Below are the code and all the weights of a small trained network. Each question names an input and a class and asks about switching units off, where a switched-off unit gives its printed mean instead of its output.

import numpy as np


def w(rows, s, z=0):
    codes = np.array(rows[::2]) - 128.0
    scale = np.full(codes.shape[1], s)
    scale[-1] = z or s
    return codes * scale


def norm(h):
    return h / np.sqrt((h * h).mean(-1, keepdims=True) + 1e-5)


def f(y):
    return y / 2 * (1 + np.tanh(0.7978845608 * (y + 0.044715 * y**3)))


def log_softmax(a):
    a = a - a.max(-1, keepdims=True)
    return a - np.log(np.exp(a).sum(-1, keepdims=True))


def net(x, mask):
    res = np.array(x, float).reshape(1, 4) / 4 @ E
    u = 0
    for l in range(2):
        y = f(norm(res) @ A[l][:, :-1].T + A[l][:, -1])
        res = res + np.where(mask[u : u + 8], y, B[l][:, -1]) @ B[l][:, :-1]
        u += 8
    return log_softmax(norm(res)[-1] @ U[:, :-1].T + U[:, -1])


A, B = {}, {}
E = w([
[129,46,200,205,142,174],'x0',
[231,81,144,176,202,64],'x1',
[164,142,93,155,127,254],'x2',
[93,174,61,226,126,87],'x3',
],0.0098)
A[0] = w([
[153,158,119,226,160,147,99],'0.n0',
[75,126,113,156,121,162,151],'0.n1',
[80,144,43,121,52,186,67],'0.n2',
[112,199,78,110,97,99,77],'0.n3',
[63,85,125,163,50,72,63],'0.n4',
[43,189,170,168,125,109,2],'0.n5',
[33,137,207,77,80,133,83],'0.n6',
[13,241,59,109,23,82,51],'0.n7',
],0.011,0.0063)
B[0] = w([
[136,38,40,113,44,99,181],'0.n0',
[220,139,152,174,111,186,169],'0.n1',
[153,89,214,101,227,61,197],'0.n2',
[73,188,65,125,145,159,174],'0.n3',
[158,209,175,114,138,168,153],'0.n4',
[132,254,150,134,180,181,138],'0.n5',
[231,29,117,122,117,201,186],'0.n6',
[14,45,64,77,127,109,254],'0.n7',
],0.0092,0.0078)
A[1] = w([
[150,165,47,188,151,138,235],'1.n0',
[212,110,122,102,89,34,118],'1.n1',
[53,217,49,91,104,134,1],'1.n2',
[168,154,160,75,170,165,184],'1.n3',
[148,82,168,218,139,96,91],'1.n4',
[172,178,118,246,96,160,102],'1.n5',
[134,96,190,151,108,247,231],'1.n6',
[105,143,199,63,161,110,191],'1.n7',
],0.013,0.0039)
B[1] = w([
[153,14,121,40,129,155,180],'1.n0',
[161,128,178,127,236,136,187],'1.n1',
[47,169,107,124,212,50,178],'1.n2',
[109,244,168,116,135,159,175],'1.n3',
[91,205,70,231,49,149,184],'1.n4',
[121,42,39,121,10,199,163],'1.n5',
[133,100,205,48,154,114,246],'1.n6',
[151,178,137,103,48,182,175],'1.n7',
],0.011)
U = w([
[182,115,118,237,175,100,118],'0',
[41,110,18,85,173,84,129],'1',
[146,29,63,103,55,179,226],'2',
[101,161,161,217,37,159,74],'3',
[129,251,121,103,114,146,76],'4',
[154,144,211,59,171,168,181],'5',
[122,195,71,151,115,111,2],'6',
],0.02,0.0076)

Each question gives the input, the list of numbers given to net, and the class t.
The units are the neurons (one row each of A and B). Each row of codes is followed by its name. A weight is (code - 128) times the scale printed after its matrix; where a second scale follows, it is the last column's (A, B and U).
mask holds one flag per neuron, layer by layer. A switched-off neuron (its flag False) gives its mean, the last column of its row in B, instead of its output. The means were averaged over made-up inputs and are rounded, as every weight is.
A unit's drop is (log p(t) with every unit on - log p(t) with that unit switched off) / (log p(t) with every unit on - log p(t) with every unit switched off).
The circuit of an input: a set's keep is (log p(t) with only the set's units on - log p(t) with every unit switched off) / (log p(t) with every unit on - log p(t) with every unit switched off). Starting from the 12 units with the biggest drops (on a tie, the unit counted first), units are removed one at a time, each time the one whose removal leaves the highest keep (on an exact tie, the one counted first), for as long as the keep stays at least 0.8.
units of the circuit, in order: the units of the circuit, biggest drop first
most important unit: the unit with the biggest drop
k most important neurons: the k neurons with the biggest drops, biggest first
top k neurons in layer l: the k neurons of layer l with the biggest drops, biggest first
input [-5,6,-1,2], class 0: most important unit -> 0.n7
input [6,5,-3,7], class 2: 4 most important neurons -> [0.n2, 1.n5, 1.n0, 0.n7]
input [-1,7,-6,-3], class 0: units of the circuit, in order -> [1.n6, 0.n7]
input [-1,8,-1,-3], class 0: top 3 neurons in layer 1 -> [1.n6, 1.n4, 1.n0]
input [1,5,0,-3], class 0: units of the circuit, in order -> [1.n6, 0.n6, 1.n0]
input [-3,-5,-1,-5], class 2: top 3 neurons in layer 1 -> [1.n1, 1.n2, 1.n6]
input [3,2,-4,6], class 2: 4 most important neurons -> [1.n5, 0.n2, 0.n7, 1.n0]
input [-5,5,2,2], class 2: top 2 neurons in layer 0 -> [0.n7, 0.n2]
input [7,0,-3,0], class 3: top 2 neurons in layer 1 -> [1.n4, 1.n0]
input [8,0,-4,-2], class 3: units of the circuit, in order -> [1.n4, 0.n7]
input [-6,2,2,-8], class 4: 2 most important neurons -> [1.n3, 0.n6]
input [1,-8,8,3], class 5: 2 most important neurons -> [0.n2, 0.n1]
input [-5,-6,3,-3], class 1: top 2 neurons in layer 0 -> [0.n7, 0.n3]
input [7,2,-8,3], class 3: units of the circuit, in order -> [1.n4]
input [4,-8,6,4], class 5: 2 most important neurons -> [0.n2, 1.n6]
